Below are the code and all the weights of a small trained network. Each question names an input and a class and asks about switching units off, where a switched-off unit gives its printed mean instead of its output.

import numpy as np


def w(rows, s, z=0):
    codes = np.array(rows[::2]) - 128.0
    scale = np.full(codes.shape[1], s)
    scale[-1] = z or s
    return codes * scale


def norm(h):
    return h / np.sqrt((h * h).mean(-1, keepdims=True) + 1e-5)


def f(y):
    return np.maximum(y, 0)


def log_softmax(a):
    a = a - a.max(-1, keepdims=True)
    return a - np.log(np.exp(a).sum(-1, keepdims=True))


def net(x, mask):
    res = np.array(x, float).reshape(1, 3) / 4 @ E
    u = 0
    for l in range(3):
        y = f(norm(res) @ A[l][:, :-1].T + A[l][:, -1])
        res = res + np.where(mask[u : u + 13], y, B[l][:, -1]) @ B[l][:, :-1]
        u += 13
    return log_softmax(norm(res)[-1] @ U[:, :-1].T + U[:, -1])


A, B = {}, {}
E = w([
[181,24,78,163,75],'x0',
[254,207,243,67,63],'x1',
[189,146,66,35,153],'x2',
],0.0079)
A[0] = w([
[186,96,127,134,25,96],'L0N1',
[190,128,61,137,136,126],'L0N2',
[138,83,86,164,101,113],'L0N3',
[195,153,124,119,126,207],'L0N4',
[149,81,101,164,159,115],'L0N5',
[52,160,172,123,92,160],'L0N6',
[140,95,151,179,67,63],'L0N7',
[149,93,111,154,79,14],'L0N8',
[71,184,152,152,107,58],'L0N9',
[205,152,58,124,114,47],'L0N10',
[137,186,96,109,130,82],'L0N11',
[152,121,160,254,78,3],'L0N12',
[176,75,239,159,78,113],'L0N13',
],0.0089,0.0031)
B[0] = w([
[207,98,150,220,231,232],'L0N1',
[92,108,208,48,142,187],'L0N2',
[193,145,138,208,215,199],'L0N3',
[47,144,2,214,90,226],'L0N4',
[59,139,86,166,83,185],'L0N5',
[79,69,155,187,207,191],'L0N6',
[179,160,172,86,237,189],'L0N7',
[169,70,131,185,104,161],'L0N8',
[170,96,118,78,187,165],'L0N9',
[92,101,171,25,132,180],'L0N10',
[87,62,180,131,159,161],'L0N11',
[42,11,203,2,105,200],'L0N12',
[79,192,55,189,53,254],'L0N13',
],0.0093,0.0053)
A[1] = w([
[64,122,140,88,75,145],'L1N1',
[110,180,111,206,129,62],'L1N2',
[86,111,105,148,156,154],'L1N3',
[167,148,89,50,120,102],'L1N4',
[135,61,173,122,157,116],'L1N5',
[110,138,208,139,178,117],'L1N6',
[81,117,185,127,70,8],'L1N7',
[123,220,208,120,166,125],'L1N8',
[205,192,117,153,131,4],'L1N9',
[141,150,219,155,77,143],'L1N10',
[108,137,133,185,142,112],'L1N11',
[194,204,164,147,7,28],'L1N12',
[120,103,143,38,116,56],'L1N13',
],0.012,0.0023)
B[1] = w([
[145,143,171,156,72,162],'L1N1',
[132,153,87,80,85,215],'L1N2',
[92,178,125,192,41,253],'L1N3',
[98,85,107,41,148,176],'L1N4',
[184,134,132,67,90,211],'L1N5',
[114,222,135,96,141,214],'L1N6',
[89,128,227,73,131,153],'L1N7',
[141,102,82,214,201,207],'L1N8',
[67,82,198,153,134,173],'L1N9',
[61,64,108,152,157,186],'L1N10',
[142,122,114,7,144,228],'L1N11',
[30,68,49,223,19,201],'L1N12',
[148,167,65,37,156,163],'L1N13',
],0.013,0.006)
A[2] = w([
[176,123,70,39,128,12],'L2N1',
[214,54,158,154,111,71],'L2N2',
[214,81,132,165,132,63],'L2N3',
[192,146,132,79,174,254],'L2N4',
[173,182,113,178,210,55],'L2N5',
[237,237,154,133,27,123],'L2N6',
[80,75,253,165,162,96],'L2N7',
[109,114,86,127,153,152],'L2N8',
[124,134,174,146,107,68],'L2N9',
[102,177,124,136,144,142],'L2N10',
[146,163,133,160,187,24],'L2N11',
[209,77,128,172,140,129],'L2N12',
[169,163,179,114,135,156],'L2N13',
],0.015,0.003)
B[2] = w([
[163,111,171,90,162,232],'L2N1',
[116,124,145,157,225,217],'L2N2',
[138,133,101,155,201,196],'L2N3',
[101,125,119,157,52,218],'L2N4',
[119,142,116,136,200,192],'L2N5',
[119,252,87,115,127,177],'L2N6',
[199,117,148,49,125,212],'L2N7',
[147,133,184,145,92,253],'L2N8',
[127,102,139,117,140,147],'L2N9',
[169,79,118,139,130,233],'L2N10',
[127,138,118,138,162,166],'L2N11',
[115,161,105,146,179,206],'L2N12',
[107,140,105,135,93,158],'L2N13',
],0.029,0.005)
U = w([
[85,94,95,171,49,193],'0',
[143,143,87,157,250,122],'1',
[165,106,157,28,121,134],'2',
[124,240,65,93,104,3],'3',
],0.02,0.0036)

Each question gives the input, the list of numbers given to net, and the class t.
The units are the neurons (one row each of A and B). Each row of codes is followed by its name. A weight is (code - 128) times the scale printed after its matrix; where a second scale follows, it is the last column's (A, B and U).
mask holds one flag per neuron, layer by layer. A switched-off neuron (its flag False) gives its mean, the last column of its row in B, instead of its output. The means were averaged over made-up inputs and are rounded, as every weight is.
A unit's drop is (log p(t) with every unit on - log p(t) with that unit switched off) / (log p(t) with every unit on - log p(t) with every unit switched off).
The circuit of an input: a set's keep is (log p(t) with only the set's units on - log p(t) with every unit switched off) / (log p(t) with every unit on - log p(t) with every unit switched off). Starting from the 12 units with the biggest drops (on a tie, the unit counted first), units are removed one at a time, each time the one whose removal leaves the highest keep (on an exact tie, the one counted first), for as long as the keep stays at least 0.8.
units of the circuit, in order: the units of the circuit, biggest drop first
top k neurons: the k neurons with the biggest drops, biggest first
top k neurons in layer l: the k neurons of layer l with the biggest drops, biggest first
drop of u: that unit's drop, to one decimal
input [-5,4,-6], class 2: units of the circuit, in order	L2N7
input [0,-6,-6], class 0: top 4 neurons	L0N2, L1N3, L0N10, L1N9
input [1,0,-2], class 3: top 2 neurons in layer 0	L0N7, L0N13
input [7,6,5], class 1: top 3 neurons in layer 1	L1N3, L1N6, L1N2
input [-8,8,6], class 0: top 2 neurons	L1N12, L0N1
input [5,8,-5], class 0: top 2 neurons	L0N13, L1N12
input [1,-3,1], class 3: top 4 neurons in layer 1	L1N3, L1N10, L1N8, L1N12
input [1,2,4], class 2: top 4 neurons	L0N10, L0N13, L2N1, L0N6
input [7,6,-7], class 1: top 3 neurons in layer 0	L0N1, L0N7, L0N8
input [0,-7,8], class 2: top 2 neurons	L0N4, L0N13
input [0,-3,3], class 3: top 4 neurons in layer 1	L1N10, L1N3, L1N8, L1N12
input [1,0,-3], class 3: top 2 neurons in layer 1	L1N5, L1N6
input [0,-1,2], class 3: top 2 neurons	L1N1, L2N6
input [-3,2,-3], class 3: units of the circuit, in order	L2N2
input [0,0,1], class 3: top 2 neurons in layer 1	L1N1, L1N13
input [1,-4,6], class 2: drop of L2N1	0.1
input [-6,-8,7], class 0: drop of L0N1	0.4
input [-1,-1,4], class 2: drop of L0N13	0.2
